Read these off the grid that follows.
1) Read off the entry directly above the smallest entry.
2) Read off the top-right entry.
3) Read off the top-left entry.
4) Read off the last entry in the row that holds the largest entry.
5) Read off the largest entry in the last row.
6) Read off the entry just left of 151.
7) Read off the 3rd smallest entry.
8) Read off the largest entry in the first column.
[[140 121 135 114 125 141 124 117 148 146]
 [153 130 115 120 123 137 131 125 120 124]
 [134 122 121 127 126 135 115 135 128 149]
 [150 132 108 126 125 136 126 132 111 125]
 [138 125 113 131 124 133 116 140 117 143]
 [129 122 122 127 131 139 112 134 130 151]]
1) 121
2) 146
3) 140
4) 124
5) 151
6) 130
7) 112
8) 153

m =
134  129  128  125  124  125  127  128  128  130  130  131  124
132  131  122  127  125  132  135  129  130  128  125  122  128
128  129  131  130  124  133  125  129  131  124  128  127  124
127  136  128  126  127  131  130  132  131  129  128  129  129
123  128  131  125  126  129  120  127  129  127  128  131  123
126  131  133  125  135  130  118  130  130  126  135  132  130
128  131  112  123  121  130  150  129  129  123  111  112  123
130  124  130  130  132  127  134  127  127  128  132  131  132
134  131  147  133  131  124  108  130  125  126  144  135  136
128  127  141  125  127  132  121  127  131  128  135  136  127
Rows and columns are numbered from 0.
The entry in row 0 and column 1?
A: 129
The entry in row 0 and column 2 is 128
The entry in the bottom-right corner is 127
The entry in row 0 and column 0: 134
The smallest entry is 108
The entry in row 1 and column 0?
A: 132
The bottom-left entry?
A: 128
The bottom entry of the column that holds the largest entry: 121
The entry directly above the largest entry?
A: 118
The entry in row 2 and column 0: 128
The top entry of the column that holds the smallest entry -> 127
The entry in the top-right corner is 124
The entry just right of the largest entry?
A: 129
The maximum?
A: 150
The entry directly above the smallest entry?
A: 134
The entry just left of the largest entry?
A: 130

data =
[[129 128 131 129 129 130 126]
 [133 138 142 119 139 107 140]
 [133 131 130 126 129 136 130]
 [121 129 118 133 121 127 128]]
The entry in the top-left corner is 129
Give the 5th entry from the end, reading row by row.
118
Give the 2nd entry on the diagonal from the top-right corner.
107
Give the third entry on the diagonal from the top-right corner.
129
Give the entry in the bottom-right corner.
128
The first entry on the diagonal from the top-right corner is 126
The third smallest entry -> 119
The third-last entry, reading row by row is 121
The largest entry in the last column is 140
Give the second entry, reading row by row.
128

[[128 131 133 133 134 132 126 134 128 125 128]
 [122 128 133 138 135 137 127 136 124 126 124]
 [127 130 133 131 133 132 127 132 128 127 128]
 [142 130 121 119 120 124 133 113 143 129 137]
 [134 131 136 132 135 133 126 134 131 117 131]
 [137 131 138 131 137 134 125 134 134 115 132]
 [131 133 134 131 134 131 127 133 130 120 131]
 [131 132 134 132 134 132 125 135 129 123 130]
 [125 136 139 138 140 138 129 137 129 121 130]
 [109 131 124 132 126 127 134 128 118 142 125]
 [119 122 124 127 124 126 131 125 122 131 122]
 [127 116 127 128 127 129 129 126 125 123 121]
 [121 116 119 121 119 120 128 122 121 149 120]]
Counting starts at 0.
The entry in row 0 and column 1 -> 131
The entry in the top-right corner?
A: 128
The entry in row 0 and column 0 -> 128
The centre entry?
A: 131
The largest entry -> 149
The bottom-left entry -> 121
The entry just right of the smallest entry: 131
The bottom-right entry?
A: 120
The entry in row 1 and column 2 -> 133
The entry at row 1, column 0: 122
The entry at row 0, column 2?
A: 133
The entry just left of the centre entry?
A: 134
The entry at row 2, column 0 -> 127
The entry directly above the smallest entry?
A: 125
The entry directly above the largest entry is 123
The entry at row 2, column 2?
A: 133
The entry just left of 140?
A: 138
The top entry of the column that holds the largest entry?
A: 125

Read these off the grid that follows.
1) Find the first entry in the row that holds the largest entry.
2) Find the entry directly above the smallest entry.
3) Find the third entry in reading order.
4) Find the bottom-left entry.
5) Find the last entry in the row that holds the largest entry.
6) Find the entry just left of the largest entry.
7) Find the entry directly below the smallest entry.
8) Find the entry just right of the smallest entry.
[[117 123 126 104 128 143 136 120 115 133 131 146 133 137 133]
 [117 123 126 103 128 144 137 120 114 133 131 146 133 137 133]
 [141 134 130 156 128 111 119 137 143 122 124 107 123 118 123]
 [138 133 130 151 128 112 119 136 141 122 124 109 123 119 124]
 [139 133 130 153 128 111 119 137 142 122 124 108 123 118 123]
 [142 134 130 158 128 110 118 138 145 121 123 105 122 117 122]
 [139 133 130 152 128 112 119 136 142 122 125 110 123 119 124]]
1) 142
2) 104
3) 126
4) 139
5) 122
6) 130
7) 156
8) 128

array([105, 115, 114, 137, 147, 134, 133, 149, 146])
Give the entry just right of 137.
Answer: 147
Give the last entry.
Answer: 146
The entry just left of 137: 114
The first entry -> 105
The 3rd entry from the right: 133
